Below is a small trained network, with its code and all its weights. Each question gives an input and a class and asks what happens when units are switched off, that is, made to give their printed mean instead of their output.

import numpy as np


def w(rows, s, z=0):
    codes = np.array(rows[::2]) - 128.0
    scale = np.full(codes.shape[1], s)
    scale[-1] = z or s
    return codes * scale


def f(y):
    return y / 2 * (1 + np.tanh(0.7978845608 * (y + 0.044715 * y**3)))


def log_softmax(a):
    a = a - a.max(-1, keepdims=True)
    return a - np.log(np.exp(a).sum(-1, keepdims=True))


def net(x, mask):
    res = np.array(x, float).reshape(1, 8) / 4 @ E
    y = f(res @ A[0][:, :-1].T + A[0][:, -1])
    res = res + np.where(mask, y, B[0][:, -1]) @ B[0][:, :-1]
    return log_softmax(res[-1] @ U[:, :-1].T + U[:, -1])


A, B = {}, {}
E = w([
[129,130,126],'x0',
[128,129,128],'x1',
[41,76,40],'x2',
[127,124,129],'x3',
[126,127,130],'x4',
[174,255,69],'x5',
[129,129,128],'x6',
[250,56,88],'x7',
],0.0096)
A[0] = w([
[184,88,84,3],'neuron 0',
[71,44,63,166],'neuron 1',
[126,50,218,41],'neuron 2',
[72,110,31,102],'neuron 3',
[174,171,251,90],'neuron 4',
[138,37,153,172],'neuron 5',
[87,107,58,52],'neuron 6',
[227,159,65,137],'neuron 7',
[48,161,158,99],'neuron 8',
[78,117,9,110],'neuron 9',
[180,213,1,107],'neuron 10',
[240,39,99,84],'neuron 11',
[133,106,135,153],'neuron 12',
[69,154,148,47],'neuron 13',
[118,55,194,152],'neuron 14',
[59,174,207,88],'neuron 15',
],0.0093,0.0058)
B[0] = w([
[193,114,50,148],'neuron 0',
[180,204,154,247],'neuron 1',
[117,212,151,178],'neuron 2',
[234,92,188,200],'neuron 3',
[255,29,123,214],'neuron 4',
[90,184,125,218],'neuron 5',
[121,38,179,158],'neuron 6',
[58,115,151,237],'neuron 7',
[175,90,67,185],'neuron 8',
[182,59,232,212],'neuron 9',
[69,189,163,254],'neuron 10',
[77,86,35,239],'neuron 11',
[107,127,131,145],'neuron 12',
[157,44,50,146],'neuron 13',
[80,231,165,204],'neuron 14',
[103,60,6,189],'neuron 15',
],0.0076,0.0075)
U = w([
[202,74,177,91],'0',
[73,61,9,34],'1',
[73,163,151,116],'2',
[112,111,126,254],'3',
],0.016,0.0061)

Each question gives the input, the list of numbers given to net, and the class t.
The units are the neurons (one row each of A and B). Each row of codes is followed by its name. A weight is (code - 128) times the scale printed after its matrix; where a second scale follows, it is the last column's (A, B and U).
mask holds one flag per neuron, in row order. A switched-off neuron (its flag False) gives its mean, the last column of its row in B, instead of its output. The means were averaged over made-up inputs and are rounded, as every weight is.
A unit's drop is (log p(t) with every unit on - log p(t) with that unit switched off) / (log p(t) with every unit on - log p(t) with every unit switched off).
The circuit of an input: a set's keep is (log p(t) with only the set's units on - log p(t) with every unit switched off) / (log p(t) with every unit on - log p(t) with every unit switched off). Starting from the 12 units with the biggest drops (on a tie, the unit counted first), units are removed one at a time, each time the one whose removal leaves the highest keep (on an exact tie, the one counted first), for as long as the keep stays at least 0.8.
units of the circuit, in order: the units of the circuit, biggest drop first
most important unit: the unit with the biggest drop
top k neurons: the k neurons with the biggest drops, biggest first
drop when u is switched off: that unit's drop, to one decimal
input [-7,-5,6,-4,-1,5,-1,4], class 0: most important unit	neuron 9
input [7,3,4,1,0,-6,7,4], class 2: units of the circuit, in order	[neuron 14; neuron 5; neuron 1]
input [-3,7,8,-4,-5,-6,1,-4], class 0: units of the circuit, in order	[neuron 3; neuron 9]
input [4,-5,0,1,7,-8,-6,-8], class 1: top 3 neurons	[neuron 15; neuron 8; neuron 13]
input [-6,6,8,-3,7,4,-5,-8], class 0: units of the circuit, in order	[neuron 9; neuron 3]
input [6,-8,-4,1,7,-2,6,5], class 1: units of the circuit, in order	[neuron 11; neuron 9]
input [-3,-2,8,3,-7,-6,-2,4], class 0: top 2 neurons	[neuron 3; neuron 9]
input [-3,3,-7,-6,8,0,7,-6], class 0: top 2 neurons	[neuron 4; neuron 11]
input [-4,6,3,4,-6,-4,3,1], class 2: units of the circuit, in order	[neuron 4; neuron 14; neuron 15]
input [0,7,5,-2,1,-6,-2,-2], class 2: units of the circuit, in order	[neuron 14; neuron 1]
input [8,8,6,-3,5,8,0,3], class 2: top 3 neurons	[neuron 10; neuron 4; neuron 7]
input [0,4,-4,-4,-4,1,-7,-4], class 0: top 2 neurons	[neuron 11; neuron 4]
input [-3,6,5,1,8,6,-2,5], class 2: top 2 neurons	[neuron 10; neuron 4]
input [8,2,4,4,-7,2,-7,4], class 0: units of the circuit, in order	[neuron 9]
input [8,-8,2,2,0,4,-1,-5], class 1: drop when neuron 15 is switched off	0.3
input [-5,-2,3,0,5,-4,-7,1], class 2: drop when neuron 10 is switched off	-0.1
input [3,-7,8,8,3,7,-7,1], class 0: drop when neuron 9 is switched off	0.3
